Here is a tiny trained network, its code and every weight. The questions are about switching its units off for an input and a class, where a switched-off unit gives its printed mean instead of its output.

import numpy as np


def w(rows, s, z=0):
    codes = np.array(rows[::2]) - 128.0
    scale = np.full(codes.shape[1], s)
    scale[-1] = z or s
    return codes * scale


def f(y):
    return np.maximum(y, 0)


def log_softmax(a):
    a = a - a.max(-1, keepdims=True)
    return a - np.log(np.exp(a).sum(-1, keepdims=True))


def net(x, mask):
    res = np.array(x, float).reshape(1, 7) / 4 @ E
    y = f(res @ A[0][:, :-1].T + A[0][:, -1])
    res = res + np.where(mask, y, B[0][:, -1]) @ B[0][:, :-1]
    return log_softmax(res[-1] @ U[:, :-1].T + U[:, -1])


A, B = {}, {}
E = w([
[78,236,112],'x0',
[131,129,128],'x1',
[128,128,131],'x2',
[217,168,149],'x3',
[173,125,2],'x4',
[125,127,129],'x5',
[127,128,130],'x6',
],0.005)
A[0] = w([
[152,119,36,31],'N0',
[121,126,197,67],'N1',
[146,122,38,37],'N2',
[107,123,200,53],'N3',
[103,196,124,79],'N4',
[112,182,121,70],'N5',
[153,61,139,49],'N6',
[153,58,144,52],'N7',
[126,125,116,254],'N8',
[114,167,120,79],'N9',
[109,128,192,57],'N10',
[117,118,121,80],'N11',
[147,133,58,35],'N12',
[123,129,144,103],'N13',
[93,218,112,34],'N14',
[114,167,121,79],'N15',
[161,52,142,50],'N16',
[70,70,99,106],'N17',
[118,131,173,71],'N18',
[108,205,121,53],'N19',
[122,115,129,78],'N20',
[136,129,126,96],'N21',
[248,192,162,38],'N22',
[146,87,136,57],'N23',
[17,83,89,62],'N24',
[63,113,104,100],'N25',
[106,129,198,54],'N26',
[125,130,147,91],'N27',
[157,56,142,52],'N28',
[133,125,128,99],'N29',
[164,161,147,101],'N30',
[111,123,191,66],'N31',
],0.011,0.0057)
B[0] = w([
[135,181,38,158],'N0',
[124,168,72,148],'N1',
[131,179,40,158],'N2',
[137,170,69,148],'N3',
[128,59,111,152],'N4',
[118,82,111,139],'N5',
[116,70,101,141],'N6',
[110,67,100,143],'N7',
[34,169,236,253],'N8',
[122,98,112,135],'N9',
[136,167,80,145],'N10',
[138,134,111,128],'N11',
[128,181,71,145],'N12',
[129,137,119,130],'N13',
[116,37,84,150],'N14',
[122,96,112,135],'N15',
[110,56,97,147],'N16',
[181,123,163,162],'N17',
[128,154,99,137],'N18',
[117,60,108,146],'N19',
[141,120,132,128],'N20',
[135,132,129,128],'N21',
[253,130,166,160],'N22',
[122,100,105,132],'N23',
[241,112,141,166],'N24',
[190,133,139,154],'N25',
[139,171,76,148],'N26',
[131,138,119,129],'N27',
[112,64,101,145],'N28',
[142,139,130,128],'N29',
[157,126,152,141],'N30',
[134,164,77,146],'N31',
],0.045,0.0058)
U = w([
[110,226,24,105],'0',
[78,3,100,95],'1',
[89,171,178,187],'2',
[86,158,177,190],'3',
[94,169,170,171],'4',
[94,165,173,167],'5',
[230,147,180,84],'6',
[102,144,138,5],'7',
],0.0052,0.015)

Each question gives the input, the list of numbers given to net, and the class t.
The units are the neurons (one row each of A and B). Each row of codes is followed by its name. A weight is (code - 128) times the scale printed after its matrix; where a second scale follows, it is the last column's (A, B and U).
mask holds one flag per neuron, in row order. A switched-off neuron (its flag False) gives its mean, the last column of its row in B, instead of its output. The means were averaged over made-up inputs and are rounded, as every weight is.
A unit's drop is (log p(t) with every unit on - log p(t) with that unit switched off) / (log p(t) with every unit on - log p(t) with every unit switched off).
The circuit of an input: a set's keep is (log p(t) with only the set's units on - log p(t) with every unit switched off) / (log p(t) with every unit on - log p(t) with every unit switched off). Starting from the 12 units with the biggest drops (on a tie, the unit counted first), units are removed one at a time, each time the one whose removal leaves the highest keep (on an exact tie, the one counted first), for as long as the keep stays at least 0.8.
circuit, biggest first: the units of the circuit, biggest drop first
unit that matters most: the unit with the biggest drop
k most important neurons: the k neurons with the biggest drops, biggest first
drop when u is switched off: that unit's drop, to one decimal
input [3,-1,-3,7,1,3,5], class 6: most important neuron	(N22)
input [7,7,-3,6,6,-4,-7], class 1: circuit, biggest first	(N14, N19)
input [8,-6,5,-6,-7,6,7], class 1: circuit, biggest first	(N14, N4)
input [7,5,3,-3,-6,-7,-4], class 1: circuit, biggest first	(N14, N4)
input [-6,-4,5,-8,1,-7,3], class 6: 3 most important neurons	(N24, N17, N25)
input [-2,5,5,-7,-1,4,4], class 6: 2 most important neurons	(N24, N17)
input [8,3,0,7,8,-1,1], class 0: 2 most important neurons	(N0, N2)
input [-6,-2,5,6,4,-1,4], class 1: 2 most important neurons	(N16, N28)
input [5,0,-2,-7,1,0,6], class 6: 2 most important neurons	(N24, N25)
input [-6,5,-7,-8,6,-3,-1], class 6: 3 most important neurons	(N24, N17, N25)
input [3,-6,8,-8,8,-1,-1], class 0: 2 most important neurons	(N2, N0)
input [5,-6,0,-8,-4,-6,-2], class 6: 3 most important neurons	(N24, N25, N17)
input [-3,4,-4,5,7,-1,-6], class 0: 3 most important neurons	(N0, N2, N12)
input [0,5,-4,-8,-5,3,-1], class 6: unit that matters most	N24
input [0,0,5,-3,8,6,3], class 0: drop when N12 is switched off	0.1
input [0,-4,-7,8,0,-7,-1], class 6: drop when N17 is switched off	-0.1
input [8,6,7,-7,4,8,-4], class 1: drop when N14 is switched off	0.4
